B, the same points and some others measured another way; then each row and its match in B:
B:
0: [  -3  114  107  203  175  -86  -81 -170   95  193 -145 -204   65  174
  -44  -37  217  -75   38 -154  -58   66  -44 -144 -101]
1: [ 257  -48   99  207  229 -318  -50  -43 -157  168  -93 -165   50   34
  -20    5 -300   36  111   -4  -61  -22  138 -266  203]
2: [ 248 -112  140  150   34 -276   99  -57 -145  129 -252 -168  151   77
  -89   97 -203   12  239   39   51 -245  189 -312   27]
3: [ -54  102  244   80  -95  129   51 -107  147  145 -176 -156  212  116
  -89  -44  418 -159   69  -11   42 -139  -86 -148 -308]
4: [ -92  -60 -101  126 -158  -39   40   98   35  142 -295 -155   81   19
  -22   83  -48   93   -5 -288  206  -80   74 -127   85]
5: [ 121  -28   73  127  153 -176  -74  -20  -69  109  -60 -116   10   27
    8   13 -144    2   73   19  -52   25   38 -149  177]
6: [  42 -126 -130  152  194 -209 -180 -130    8  -28 -152  -97  -94  190
  -17  169 -153   -7  185  -74  -86   70   42  -41  275]
7: [-227 -204 -174  -59 -547   98  229  217   74    7 -446  -92  130  -42
  -51  239   10  141   69 -248  421 -296   98  -55   -4]
8: [-280  -26    7 -304 -229  203   29  138  131  -87   53   30 -157 -137
   95  108  249   27  -30  211   74  126 -227  238   63]
9: [ 143 -260  -32  -33  -42 -279  100  -61 -120  -72 -270  -85  -34   89
  -55  300 -255   60  360  136   54 -200  165 -111  165]
10: [-340   39  -36  -78 -389  256  126  161  197  108 -237 -112   73  -56
    6   44  352   47 -118 -214  284  -41 -115   43 -155]
11: [-112   61  -71   45  464  -72 -387 -282  176  -94  148  -50 -309  240
   63   70  218 -135   90   96 -356  439 -255  216  240]
12: [-253  -89 -143  -18 -500  126  206  304   62  147 -361 -124  134 -129
   -5  105    9  183 -111 -343  431 -178   67  -74   10]
13: [   0 -376  -86  -95 -488   33  170  186  -64 -164 -354   15  155  -45
  -84  316 -239   29  267   89  282 -447  155  -92  179]
14: [-295 -306 -400  -91 -296   93  -86   80  150 -256 -291   34 -138  105
    0  376  -49   51  166 -139  175  -49  -31  210  325]
15: [  -8    4  141  -62  223  -16 -152 -265  114 -102   49  -47 -130  192
  -14  108  300 -189  230  305 -249  121 -184  101  -11]
16: [-195   89  193 -199 -153  192   83    7  144   35   -1  -57  -23  -44
   31   11  440  -67   -5  196   34   48 -210   98 -198]
17: [  64 -127  290 -310 -449   38  383  278 -155   58  -95  -38  135 -311
   10   90  -53   99   99  381  260 -327   59 -132  -86]
18: [ 157 -105  -47  212  291 -304 -164 -197  -43   16 -159 -132  -54  216
  -42  142 -180  -26  237  -41 -136   26   86 -133  230]
19: [ -10   29  194   60 -111   48   77  -68   79  119 -202 -142  179   92
  -78   14  266 -108  103    5   70 -173  -21 -160 -216]
20: [ 157   91  165 -129  234 -337   66  240 -272  267  245 -111 -224 -371
  207 -104 -401  295 -169  216  -36  333   14  -75  352]
21: [-164  132  -51   59  182  -58 -128  -36  111  153  -12 -150 -159   43
   79  -26  157   65 -107 -166  -42  321 -138   58   93]
22: [-204  -58 -334  125  217 -113 -286 -122  154  -50 -121  -86 -257  213
   51  181    2   48   43 -266  -72  317  -96  160  332]
23: [ 226  191  446   37  413 -185  -42 -255  -42  173  158 -163   -8   82
   -6 -125  242 -162  133  365 -298  132 -117 -154 -168]
24: [ 110  263  256  172  399 -160 -141  -20  -52  332  196 -188  -31  -77
   91 -258   26    3 -188    9 -180  324 -101 -157   84]
25: [-273   65  -57    2 -126  163  -43   15  206   73 -141 -108  -13   51
   19   35  331  -11  -75 -181  102  104 -154   79  -58]
26: [  87  -40  -34  160  349 -198 -260 -172    4   -5    3  -88 -122  167
   11   68  -95  -68  136   35 -218  185  -37  -23  284]
27: [  -8 -194  -94   64 -265  -66   98  157  -56   45 -312  -96  123  -30
  -42  166 -219   95  102 -141  241 -232  144 -154  158]
28: [-240  -27  164 -398 -355  308  117  213   96  -94  115   73  -62 -243
   85   63  285  -20  -33  403   92    6 -248  211  -16]
29: [ -45 -340 -179  -34 -306  -78  107  -44   36 -176 -461  -51   45  190
 -117  407  -72   12  394  -37  200 -343  143  -44   75]
30: [-169 -173 -108    1 -549   91  248  242   37   82 -461 -119  215  -60
  -68  178  -17  130   41 -280  436 -344  135 -143  -40]
31: [ -85    9  105    9  -95   64   40  -87  118   53 -182 -123   77  109
  -55   69  300  -89  117   10   52  -91  -68  -48 -166]
32: [  -1    4   98  -90  124 -126    0  -89    4   24  -10  -92 -138   30
   32   91   97   11  123  184  -82  118  -82   25   37]
33: [-121   49   70   74 -190   98   63   89   88  176 -196 -146  149  -18
  -27  -25  184    2  -69 -168  172  -70  -32 -115  -99]
34: [  74  113  243  136   92  -60   30 -102   23  218 -103 -187  142   78
  -46  -76  198  -79   42  -14  -23  -42  -20 -210 -166]
35: [-127   53  142   24 -218  227   11  124  102  111  -70  -75  169  -70
   -6  -78  233  -83 -100  -16  108  -75 -112  -60  -66]
36: [ 155  164  428 -201  319 -167   31  -86 -101  133  291  -89 -157 -133
  102 -100  137  -21   49  526 -247  244 -167  -14  -38]
37: [-304  -37 -294   70   10    6 -160  -84  222  -27 -237 -110 -167  204
   18  193  190   41   38 -324   55  197 -105  152  131]
38: [ 121   50  212  105  215  -91 -105 -162    9   86    4 -121   41  114
  -31  -19  125 -140  120  151 -170   31  -62 -125  -10]
39: [ -38   87  265 -232  -39   -4  139   77  -23  119   98  -85  -80 -179
   76  -28  184   54  -18  299    8  104 -132   15  -81]
40: [-254   -9  274 -386 -556  366  327  133  149  -25 -123  -17  117 -142
  -27   97  550  -69   70  329  233 -251 -188   86 -399]
41: [-167   66  271 -306 -204  200  154   40  104    7   54  -29  -24 -116
   42   24  435  -58   36  355   32    2 -220  105 -227]
42: [  72  -36  -80  285  239 -256 -138 -192   28  117 -256 -199    4  259
  -58  101  -54  -16  158 -251  -52   36   88 -166  119]
43: [ -43   54    1  -84  459 -215 -228 -287   83  -64  129  -81 -376  178
   77  127  172  -34  170  221 -322  422 -203  203  158]
44: [  57  141  485 -196 -259  109  312  231  -90  262   59 -108  200 -328
   35 -171  181   21 -107  328  156 -154  -59 -194 -260]
45: [  14  -15 -119  142  386 -250 -253 -181   38   21  -29 -120 -215  185
   38  100  -76   10  107  -69 -192  289  -51   29  287]
46: [-325  -64  -76  -27 -389  249   93  -39  273  -31 -387  -98  123  172
  -92  186  470  -86  109 -198  231 -193  -90   46 -252]
47: [  45  134  297  127 -124   34  142   77   -6  311 -141 -199  282  -74
  -49 -150  165  -30  -78  -73  139 -158   18 -286 -220]
48: [ -31 -178  -36   -7 -353   14  140  248  -61   59 -247  -64  140 -124
  -21  121 -186  105   40  -66  271 -242  105 -140  142]
49: [ -80   85   78  161  128   66 -175 -159  164   78  -76 -121   49  187
  -37  -25  305 -165   32  -76 -103   83 -141  -39  -50]
50: [-272 -183 -211 -123 -579  103  248  345   32   46 -379  -75   64 -167
   10  210  -75  234  -41 -260  468 -199   83   -5   91]
51: [ -76 -277 -116 -210 -406  -58  220  228  -77  -77 -274  -26  -28 -132
    5  294 -225  183  169   71  289 -222  110   -5  181]
52: [-134  -36   54 -101 -263  135   80  180   40   56  -86  -49   59 -133
   22   41   83   37  -34   47  159  -66  -69   -2   36]
53: [-150   67   61    2 -226   93  100  223   39  217 -116 -129  102 -161
   41  -59   88  101 -181 -157  220    1  -40  -82  -10]
54: [  78  123  153   43  316 -135 -165   51  -71  175  233  -95 -123 -127
  120 -139 -102   35 -128  141 -174  317 -113  -37  260]
55: [-127 -286 -134 -155 -412   14  168   93   21 -137 -344  -23   15   21
  -51  332  -45   70  246   34  249 -276   68   23   82]
56: [  54  221  233  236  374  -45 -217 -187   91  228   76 -181   46  135
    1 -186  263 -164  -61  -30 -223  216 -144 -131  -57]
57: [ -40  113  334   31 -249  260   87  134   69  194  -33  -97  299 -123
  -39 -169  290 -139 -114   84  115 -186 -102 -170 -208]
58: [-327 -262 -300 -165 -566  110  196  233  100  -88 -430  -35   -9  -43
   -9  340  -11  183   91 -224  418 -204   58   91   97]
59: [ -34   99  222   92  -86  128   16  -27  103  153 -114 -136  196   53
  -56  -74  317 -140    0  -15   44 -104  -80 -143 -197]
60: [ -98  -60   48  -75 -235   83   84  167   19   58 -107  -54   56 -117
   19   50   30   38  -16   31  157  -82  -38  -31   58]
61: [-158   -8 -134   20   16  -23 -111  138   37   72  -24  -75 -131  -79
   96   38  -77  112 -119 -138   50  218  -75   61  282]
62: [  96 -161 -133   63  239 -310 -132 -102  -74  -49  -99  -84 -190  121
   23  209 -271   70  221   32  -97  108   60  -15  358]
63: [ 139   53   28  380  442 -208 -318 -239   32  142  -50 -174   24  258
  -40  -58  -39 -131   76 -158 -236  155  -10 -174  186]
64: [ -42    7  -40  118  468  -87 -393 -414  202 -140   35  -64 -222  381
  -21  137  281 -229  242  108 -382  295 -213  154  136]
65: [  84   85  333 -155  285  -24 -121 -161   13  -36  273  -11 -143   -3
   55  -32  226 -171  124  530 -306  193 -223   71   26]
66: [-276  -28  -59  -96 -169  168  -17  -62  221  -77 -183  -58  -51  123
  -14  163  387  -65   92  -26   68   21 -163  144  -89]
67: [-191   61  110  -70 -129  199  -20   12  165   36  -34  -69   33    5
    4    4  363  -93  -18   63   36   39 -184   63 -109]
68: [  55   11  279 -265  233  -60  -50 -217   30 -126  198    0 -218   50
   44  106  277 -142  258  602 -287  160 -224  155  -26]
69: [ 201  127  349  138  137 -144   71  -47  -85  285  -41 -198  166   -9
  -36 -132   58  -46   32   82  -44  -63   35 -297 -138]
70: [-122 -203 -209    5 -172  -76   30    4   62  -65 -332  -91  -42  120
  -37  276  -44   78  187 -155  162 -100   61    5  140]
71: [ 137  186  327  110   31 -105  131  151 -119  400   -4 -209  180 -199
   30 -225  -26   76 -173  -22   85    3   37 -310  -80]

[  92   59 -183 -286   39   -3   72  179 -214 -156    8  -85  273  153
  -13  -23  145  230 -240 -338   98  -56  -65  176 -172    1  -94   44
  440 -145  -29  -92    8]  68
[  -3 -221  -50 -228  167   56  281   -5 -439  -89  225  118   -3  -11
 -107  109   45   -2  110  255  -77 -239   69  200   96   13 -362  216
   73  337 -109  -48 -314]  22
[  32 -290 -168  340  -87 -158  386  186  -67 -231   55  101 -339  -72
  -81   39  -55  -61  339  638 -473  -53   75   48  -34  -99   90  278
  224    6  -52   48   35]  63
[-154  -45   53  303  -13   18   57   72  207    4 -106  -24  -55  -27
   80    0  -13  -23  -29  152 -109  -14   45  -58  -19 -221  230   65
   63 -104  -51   -7   23]  34
[-389  205  545   63  185  396 -355 -308   91  377  -66  -36  194  -80
  155   36   21 -123 -261 -273  444 -168   77  -72   79 -168  108  -77
 -221  208    0 -211 -334]  6
[-286  204  200 -154  185  256 -285  -64  265  212 -163 -164  452  100
  193    7   97  107 -554 -560  430  -38  -25  -26   36 -295   73 -177
 -102  -82 -132  -65 -124]  65
[-148  -45  184   59   66  205 -118  -52  248  236 -199    5  179   24
  151   81  -98 -129 -197 -112  188 -109   62   23  223 -330    0    6
 -385  121 -175   83  -79]  53
[ 237 -263 -229  324 -241 -156  268  298  188  -75 -280  110 -121   61
   44   49 -184 -121  177  290 -346  -21   60  106  105 -242   97  226
  -66 -114 -116  236  321]  71
[ -14   98   70  145  -76   96 -164  120  430  212 -418  -57  310  130
  230   -2  -64  -17 -360 -423  191    1    6   -6   85 -336  202  -58
 -182 -229 -104  108  231]  44
[ -15   28  241  201 -141  188 -185  -64   38  135 -133   -6  -85  -69
   30   51 -155 -201  101   24  117  -80   64   69  -23 -110  159   92
  -42  113   15  -67  -25]  30
[  34 -127   71  167  -71   59   85   29  -65   35  -58   83 -115  -43
   -1   65 -104 -146  162  219  -87 -123   79   92   50 -101   10  178
  -16  139  -35    4  -36]  4
[ 519 -462 -571  -54 -266 -266  507  434 -209 -358  -71  136 -166  129
 -141  116 -194  -38  350  421 -479  -69   18  353   79 -104 -266  363
  126   36 -206  307  276]  54
[-105    3   14  282   32  -64  183  111   30  -32  -73   38    4   11
   70  -56  116   81  -55   87 -161  -58   44  -55  -95  -82  198  105
  297 -191   50  -88   41]  19
[-146  -70  -13   41   53   38   79   24 -124 -182  162  -74 -117  -57
  -72   23   47   55   70  242  -83  -39   14   47 -147  -66   67   99
  319   35  -49 -120 -179]  46
[-248 -112   18  156  108   43  111   35  118  -75   52  -46  -53  -50
   24   33   29   24  -41  254 -108  -29   39  -39    5 -230  105   58
   54   14 -126  -14 -146]  49
[-287  208  485  -22  139  376 -346 -277  -47  315  -23  -40  171  -69
  103   38   15 -112 -197 -288  442 -170   62    7   16  -80   55  -45
 -101  222   29 -239 -317]  70
[-268  -79  119  232   67   93   15  -30  170   -1    7  -49  -96  -81
   46   41  -22  -56  -10  260  -58  -29   55  -60   18 -249  171   49
  -15   40 -109  -27 -149]  0
[-286   46  168 -165  182  247 -164 -127   -4   34  105 -137  144  -25
   23   64   49   31 -212 -115  259  -75    2   39  -17 -180  -17  -50
   14  150 -138 -122 -316]  66
[ 680 -356 -409 -230 -392  -66  169  342 -181 -129 -260  113   -8  169
  -91  177 -371 -206  279   40 -128 -104   10  485  167 -131 -351  302
 -178  185 -224  353  325]  20
[ 402 -147 -161  175 -270 -137  268  257 -257  -91 -165  169 -131   58
  -51   16 -112  -94  292  159 -267 -126   59  222  -57   75  -26  317
  270  -43   82   39  257]  48
[-575  216  653  258  265  392 -334 -361  218  437  -61  -21  135 -139
  210   13   67 -133 -284 -144  384 -159  116 -198  111 -227  231 -101
 -273  172   16 -238 -381]  42
[-112  -70   14  165   49   18   95   89  196   61 -155   24  107   41
  117   20   12    6 -157    4  -48  -58   44  -22   95 -257   80   54
  -69  -75 -111   56   26]  35
[ -19 -196 -260 -104  143 -138  445  170 -418 -358  298   31  -90   11
 -150    4  182  206  107  355 -312 -107    6  124 -156   75 -163  218
  553   15  -39 -114 -187]  64
[  34   81 -127 -137    8    8    5  165  -16  -91  -86 -108  263  139
   46  -27  104  188 -270 -334  100  -14  -54  108 -148  -92   33    3
  333 -207  -42  -56   70]  40
[ -88  113  337  -54   16  301 -268 -176 -111  227  -55  -11  115  -34
   45   60  -65 -139  -71 -218  337 -167   53  105   13  -60  -15   35
  -79  231   11 -151 -201]  62
[  47 -282 -180  123  -19  -59  262  192  177  -37 -157   78   13   58
   60   90  -96  -60    9  243 -215  -67   59   81  215 -311  -65  154
 -216   25 -232  229   87]  24
[ -24 -135  -36  411 -171  -29   53  151  333  -33 -217  -18 -162  -28
   68   29 -156 -116   96  268 -204   47   48  -21    6 -300  291  108
  -37 -133 -100  122  183]  47
[ 160  -40   77 -177 -133  196 -130  -38 -314   -9   39  -16  -49  -20
  -96  104 -157 -145  171  -15  167 -140   23  271  -58   22 -137  149
   89  284  -30  -78 -130]  58
[  -8 -158  -58  185  -28  -30  182  122   44  -58  -72   52  -69   -1
   19   41  -47  -45   72  241 -188  -68   53   53   43 -176   47  154
   36    2  -82   56   24]  33
